Here is a tiny trained network, its code and every weight. The questions are about switching its units off for an input and a target symbol, where a switched-off unit gives its printed mean instead of its output.

import numpy as np


def w(rows, s, z=0):
    codes = np.array(rows[::2]) - 128.0
    scale = np.full(codes.shape[1], s)
    scale[-1] = z or s
    return codes * scale


def f(y):
    return np.maximum(y, 0)


def softmax(a):
    e = np.exp(a - a.max(-1, keepdims=True))
    return e / e.sum(-1, keepdims=True)


def log_softmax(a):
    a = a - a.max(-1, keepdims=True)
    return a - np.log(np.exp(a).sum(-1, keepdims=True))


def net(x, mask):
    ids = ['βεθλξπτφψω'.index(c) for c in x.split()]
    T = len(ids)
    res = E[ids] + P[:T]
    u = 0
    for l in range(3):
        q, k, v = (res @ M[l].T for M in (Q, K, V))
        z = softmax(np.where(np.tri(T) > 0, q @ k.T / 4**0.5, -1e9)) @ v
        res = res + np.where(mask[u], z, O[l][:, -1]) @ O[l][:, :-1]
        u += 1
        y = f(res @ A[l][:, :-1].T + A[l][:, -1])
        res = res + np.where(mask[u : u + 4], y, B[l][:, -1]) @ B[l][:, :-1]
        u += 4
    return log_softmax(res[-1] @ U[:, :-1].T + U[:, -1])


Q, K, V, O, A, B = {}, {}, {}, {}, {}, {}
E = w([
[166,105,90,142,110,91,42],'β',
[181,101,122,4,142,125,136],'ε',
[81,91,187,180,190,132,139],'θ',
[149,159,155,104,108,92,146],'λ',
[107,187,134,136,119,104,109],'ξ',
[125,98,100,138,147,162,53],'π',
[96,90,191,45,138,56,148],'τ',
[165,147,143,198,122,111,164],'φ',
[120,192,189,108,137,114,98],'ψ',
[144,173,157,147,151,83,104],'ω',
],0.019)
P = w([
[106,153,1,66,81,191,219],'0',
[124,204,146,160,174,137,94],'1',
[142,173,156,146,172,110,107],'2',
[134,141,143,143,167,69,96],'3',
[135,131,156,136,146,80,86],'4',
[118,157,146,129,149,111,91],'5',
[110,170,152,125,142,121,83],'6',
[134,148,151,135,159,95,93],'7',
[142,121,153,140,183,65,78],'8',
],0.0065)
Q[0] = w([
[88,126,127,208,73,83,73],'L0H1',
[247,67,166,195,137,127,139],'L0H1',
[106,98,92,11,147,41,153],'L0H1',
[156,78,19,156,143,253,219],'L0H1',
],0.005)
K[0] = w([
[39,183,213,186,124,143,152],'L0H1',
[167,219,166,201,209,150,63],'L0H1',
[150,107,167,31,138,79,110],'L0H1',
[231,151,109,149,149,254,97],'L0H1',
],0.0058)
V[0] = w([
[82,204,96,179,42,162,34],'L0H1',
[139,46,43,145,122,88,124],'L0H1',
[188,149,183,201,189,2,53],'L0H1',
[169,69,121,162,121,62,157],'L0H1',
],0.006)
O[0] = w([
[92,166,61,147,164,92,134,122],'L0H1',
[139,92,161,155,215,98,154,84],'L0H1',
[108,226,143,132,159,254,92,255],'L0H1',
[206,151,208,179,154,55,204,117],'L0H1',
],0.0075,0.0059)
A[0] = w([
[153,80,122,115,110,180,74,187],'L0N1',
[79,90,8,162,128,80,177,156],'L0N2',
[72,1,136,74,140,118,74,248],'L0N3',
[102,119,102,124,112,181,69,88],'L0N4',
],0.0058,0.0018)
B[0] = w([
[217,69,77,145,176,195,71,218],'L0N1',
[118,121,56,160,199,71,163,159],'L0N2',
[128,97,201,122,168,255,102,253],'L0N3',
[59,31,129,190,131,177,122,232],'L0N4',
],0.0064,0.0024)
Q[1] = w([
[173,153,103,134,117,133,117],'L1H1',
[120,12,107,116,138,166,141],'L1H1',
[58,147,150,103,164,154,123],'L1H1',
[207,208,132,102,122,145,130],'L1H1',
],0.011)
K[1] = w([
[158,121,7,117,125,82,122],'L1H1',
[197,206,200,118,154,254,27],'L1H1',
[100,89,152,135,202,168,169],'L1H1',
[155,105,29,53,128,68,238],'L1H1',
],0.0068)
V[1] = w([
[155,156,53,163,157,74,116],'L1H1',
[157,128,179,158,245,254,35],'L1H1',
[33,192,94,226,57,102,166],'L1H1',
[216,95,126,217,136,145,222],'L1H1',
],0.007)
O[1] = w([
[177,75,76,149,54,215,2,123],'L1H1',
[233,115,116,164,132,150,224,255],'L1H1',
[54,138,189,129,87,184,167,80],'L1H1',
[169,103,224,127,223,179,43,101],'L1H1',
],0.0075,0.0085)
A[1] = w([
[170,51,71,72,28,166,192,218],'L1N1',
[43,152,93,130,191,72,248,77],'L1N2',
[84,86,82,133,2,87,195,8],'L1N3',
[77,12,133,229,196,129,171,137],'L1N4',
],0.0046,0.0015)
B[1] = w([
[84,127,128,77,172,13,81,229],'L1N1',
[71,12,148,178,108,51,139,199],'L1N2',
[96,135,37,146,160,73,92,145],'L1N3',
[91,131,94,66,254,152,150,255],'L1N4',
],0.0076,0.0035)
Q[2] = w([
[184,22,77,166,99,117,144],'L2H1',
[219,172,125,70,99,150,39],'L2H1',
[141,255,117,130,180,129,174],'L2H1',
[119,226,83,187,121,103,88],'L2H1',
],0.0081)
K[2] = w([
[251,117,127,149,129,136,110],'L2H1',
[113,133,87,112,134,141,43],'L2H1',
[2,141,62,143,235,116,125],'L2H1',
[93,114,70,159,165,79,64],'L2H1',
],0.0071)
V[2] = w([
[73,94,150,127,162,108,133],'L2H1',
[127,177,190,169,103,111,133],'L2H1',
[127,89,193,155,172,95,1],'L2H1',
[186,99,200,62,140,228,175],'L2H1',
],0.0069)
O[2] = w([
[19,136,195,156,255,214,203,193],'L2H1',
[115,185,210,125,121,72,95,2],'L2H1',
[145,69,152,151,192,124,107,157],'L2H1',
[122,219,188,224,178,123,85,94],'L2H1',
],0.0073,0.0057)
A[2] = w([
[127,88,98,167,181,199,192,176],'L2N1',
[167,60,45,138,96,205,37,45],'L2N2',
[102,121,148,207,111,152,170,75],'L2N3',
[180,255,110,113,32,149,69,249],'L2N4',
],0.0059,0.0017)
B[2] = w([
[188,254,110,110,84,142,39,248],'L2N1',
[90,9,125,227,105,117,174,229],'L2N2',
[118,184,141,81,159,52,61,167],'L2N3',
[145,167,182,199,20,89,134,172],'L2N4',
],0.0072,0.011)
U = w([
[119,25,162,243,117,75,126,76],'β',
[172,107,88,75,149,59,73,132],'ε',
[73,177,95,163,186,149,157,108],'θ',
[78,110,85,102,149,111,31,115],'λ',
[72,67,119,137,128,189,150,184],'ξ',
[177,115,69,137,126,255,113,39],'π',
[92,55,166,204,163,67,233,250],'τ',
[122,70,168,149,142,158,81,16],'φ',
[97,132,69,101,134,136,174,145],'ψ',
[135,168,103,160,48,65,80,200],'ω',
],0.005,0.0021)

Each question gives the input, a string of symbols that net reads in full, and the target symbol t.
The units are the heads (4 rows each of Q, K, V and O) and the neurons (one row each of A and B). Each row of codes is followed by its name. A weight is (code - 128) times the scale printed after its matrix; where a second scale follows, it is the last column's (O, A, B and U).
mask holds one flag per unit, layer by layer, with each layer's heads first. A switched-off unit (its flag False) gives its mean, the last column of its rows in O or B, instead of its output. The means were averaged over made-up inputs and are rounded, as every weight is.
A unit's drop is (log p(t) with every unit on - log p(t) with that unit switched off) / (log p(t) with every unit on - log p(t) with every unit switched off).
The circuit of an input: a set's keep is (log p(t) with only the set's units on - log p(t) with every unit switched off) / (log p(t) with every unit on - log p(t) with every unit switched off). Starting from the 12 units with the biggest drops (on a tie, the unit counted first), units are removed one at a time, each time the one whose removal leaves the highest keep (on an exact tie, the one counted first), for as long as the keep stays at least 0.8.
units of the circuit, in order: the units of the circuit, biggest drop first
unit that matters most: the unit with the biggest drop
k most important neurons: the k neurons with the biggest drops, biggest first
top k neurons in layer l: the k neurons of layer l with the biggest drops, biggest first
input λ ε ξ λ, target λ: units of the circuit, in order => (L1H1 L0H1 L0N3)
input π ω θ τ, target τ: units of the circuit, in order => (L1H1 L2N1 L2H1)
input λ ω π ω ω, target λ: most important neuron => (L2N2)
input φ ω ω ω, target φ: units of the circuit, in order => (L1H1 L0H1 L2H1)
input ω θ ω ξ ε β π ξ, target ω: units of the circuit, in order => (L2H1 L1H1 L2N4)
input θ λ π ψ, target θ: top 2 neurons in layer 0 => (L0N3 L0N1)
input λ ξ λ, target λ: units of the circuit, in order => (L1H1 L0H1)
input ω ε λ, target ω: units of the circuit, in order => (L2H1 L2N4)
input ω π ω θ β, target β: units of the circuit, in order => (L2N2 L2H1 L2N1 L0N1)
input ε β ξ π π ε ω λ λ, target ε: units of the circuit, in order => (L1H1 L0H1 L2H1)
input ε β π ω ω ω ψ, target ε: units of the circuit, in order => (L1H1 L0H1 L0N3 L2H1)
input τ π θ ξ λ, target τ: units of the circuit, in order => (L1H1 L2N1 L1N2)
input ω θ ω θ λ ω ε ω π, target π: units of the circuit, in order => (L1H1 L0N1 L2N1 L0N3)
input ω ω π ω ω ω λ, target ω: unit that matters most => L2H1
input ω ω β ω λ τ, target τ: units of the circuit, in order => (L1H1 L2N1 L0H1 L2H1)
input β ω ω, target β: top 2 neurons in layer 0 => (L0N2 L0N4)
input λ θ ε β ε θ ω, target λ: 2 most important neurons => (L2N2 L0N3)
input π ξ π ε π φ, target π: top 2 neurons in layer 2 => (L2N1 L2N4)
input ψ θ π φ ξ τ ε π λ, target ψ: 2 most important neurons => (L1N3 L0N3)
input λ ξ θ β, target β: top 2 neurons in layer 0 => (L0N1 L0N4)
input ε ω ω ξ, target ε: top neuron in layer 0 => (L0N3)
input θ ε ξ ω ψ ψ, target θ: 2 most important neurons => (L1N4 L0N3)
input ω θ φ, target ω: top 2 neurons in layer 1 => (L1N1 L1N4)
